Here is a tiny trained network, its code and every weight. The questions are about switching its units off for an input and a class, where a switched-off unit gives its printed mean instead of its output.

import numpy as np


def w(rows, s, z=0):
    codes = np.array(rows[::2]) - 128.0
    scale = np.full(codes.shape[1], s)
    scale[-1] = z or s
    return codes * scale


def f(y):
    return np.maximum(y, 0)


def log_softmax(a):
    a = a - a.max(-1, keepdims=True)
    return a - np.log(np.exp(a).sum(-1, keepdims=True))


def net(x, mask):
    res = np.array(x, float).reshape(1, 6) / 4 @ E
    y = f(res @ A[0][:, :-1].T + A[0][:, -1])
    res = res + np.where(mask, y, B[0][:, -1]) @ B[0][:, :-1]
    return log_softmax(res[-1] @ U[:, :-1].T + U[:, -1])


A, B = {}, {}
E = w([
[27,141,214,167,202,147,169,162,213,94,10],'x0',
[92,171,43,227,110,190,119,117,98,208,56],'x1',
[146,184,97,177,136,23,80,158,98,140,111],'x2',
[137,87,159,93,88,201,52,207,155,195,150],'x3',
[159,97,198,167,63,187,42,157,86,45,126],'x4',
[237,76,138,130,158,185,96,62,125,148,119],'x5',
],0.013)
A[0] = w([
[146,122,254,114,128,166,105,170,145,111,91,94],'n0',
[38,135,122,161,145,157,153,116,197,115,56,89],'n1',
[134,132,69,175,82,135,118,117,104,154,162,156],'n2',
[119,65,247,141,104,153,96,195,159,103,94,45],'n3',
[119,57,151,117,106,100,192,119,159,130,155,3],'n4',
[196,137,101,119,122,154,93,126,72,141,138,91],'n5',
[137,111,142,140,129,168,157,115,173,177,63,99],'n6',
[162,117,81,184,126,150,142,34,119,105,155,40],'n7',
[164,118,124,211,116,155,141,35,83,116,130,107],'n8',
[138,79,167,69,130,156,103,149,126,131,195,196],'n9',
[120,108,61,161,165,140,139,92,173,182,89,44],'n10',
],0.0099,0.006)
B[0] = w([
[140,107,255,175,170,151,69,99,143,148,142,228],'n0',
[83,122,133,135,192,196,207,218,121,56,77,253],'n1',
[128,139,59,170,27,145,131,86,151,159,116,210],'n2',
[194,163,221,236,161,158,64,202,162,113,198,237],'n3',
[98,183,113,64,197,149,141,93,145,108,177,172],'n4',
[197,77,95,152,63,152,117,115,105,99,143,211],'n5',
[137,159,212,64,185,199,135,103,141,204,96,203],'n6',
[65,131,114,80,147,124,81,4,91,120,72,194],'n7',
[52,75,95,122,168,176,56,4,106,86,53,208],'n8',
[192,109,153,92,101,123,118,131,155,165,212,237],'n9',
[197,145,44,74,176,121,142,174,94,214,3,202],'n10',
],0.0063,0.015)
U = w([
[110,135,122,134,164,151,155,143,140,162,74,203],'0',
[172,93,92,99,73,125,105,138,110,147,166,4],'1',
[64,128,163,142,143,134,157,159,141,77,101,60],'2',
[116,173,107,153,165,8,145,126,116,97,101,195],'3',
[77,173,75,179,92,113,121,161,110,176,106,151],'4',
[140,107,87,133,108,142,111,78,90,126,95,162],'5',
[143,106,127,50,147,91,182,96,152,128,179,109],'6',
[167,98,170,143,118,145,81,142,139,126,152,133],'7',
],0.018,0.0033)

Each question gives the input, the list of numbers given to net, and the class t.
The units are the neurons (one row each of A and B). Each row of codes is followed by its name. A weight is (code - 128) times the scale printed after its matrix; where a second scale follows, it is the last column's (A, B and U).
mask holds one flag per neuron, in row order. A switched-off neuron (its flag False) gives its mean, the last column of its row in B, instead of its output. The means were averaged over made-up inputs and are rounded, as every weight is.
A unit's drop is (log p(t) with every unit on - log p(t) with that unit switched off) / (log p(t) with every unit on - log p(t) with every unit switched off).
The circuit of an input: a set's keep is (log p(t) with only the set's units on - log p(t) with every unit switched off) / (log p(t) with every unit on - log p(t) with every unit switched off). Starting from all 11 units, units are removed one at a time, each time the one whose removal leaves the highest keep (on an exact tie, the one counted first), for as long as the keep stays at least 0.8.
units of the circuit, in order: the units of the circuit, biggest drop first
unit that matters most: the unit with the biggest drop
k most important neurons: the k neurons with the biggest drops, biggest first
drop when u is switched off: that unit's drop, to one decimal
input [8,-1,0,2,2,5], class 7: unit that matters most	n3
input [0,-2,6,-3,2,4], class 5: 3 most important neurons	[n3, n8, n1]
input [1,0,0,-3,-2,-1], class 3: units of the circuit, in order	[n6, n0, n8]
input [-5,4,5,8,5,-8], class 1: units of the circuit, in order	[n5, n1]
input [2,4,6,-1,6,0], class 4: units of the circuit, in order	[n9, n6]
input [-3,-3,-1,-2,2,4], class 5: 3 most important neurons	[n3, n8, n7]
input [-7,1,2,1,3,7], class 5: 2 most important neurons	[n8, n7]
input [-5,-2,-7,-8,-1,1], class 5: 2 most important neurons	[n8, n7]
input [-1,-3,5,-2,-1,4], class 5: 4 most important neurons	[n3, n1, n9, n4]
input [4,6,7,-3,5,-6], class 2: 2 most important neurons	[n1, n10]
input [2,3,7,-1,8,8], class 5: 3 most important neurons	[n8, n9, n7]
input [5,-1,3,-3,1,5], class 2: drop when n10 is switched off	0.3
input [-6,8,8,-1,-4,0], class 5: drop when n8 is switched off	0.4
input [-7,7,8,7,6,6], class 5: units of the circuit, in order	[n8]
input [-5,-3,7,-2,0,3], class 5: drop when n3 is switched off	0.4
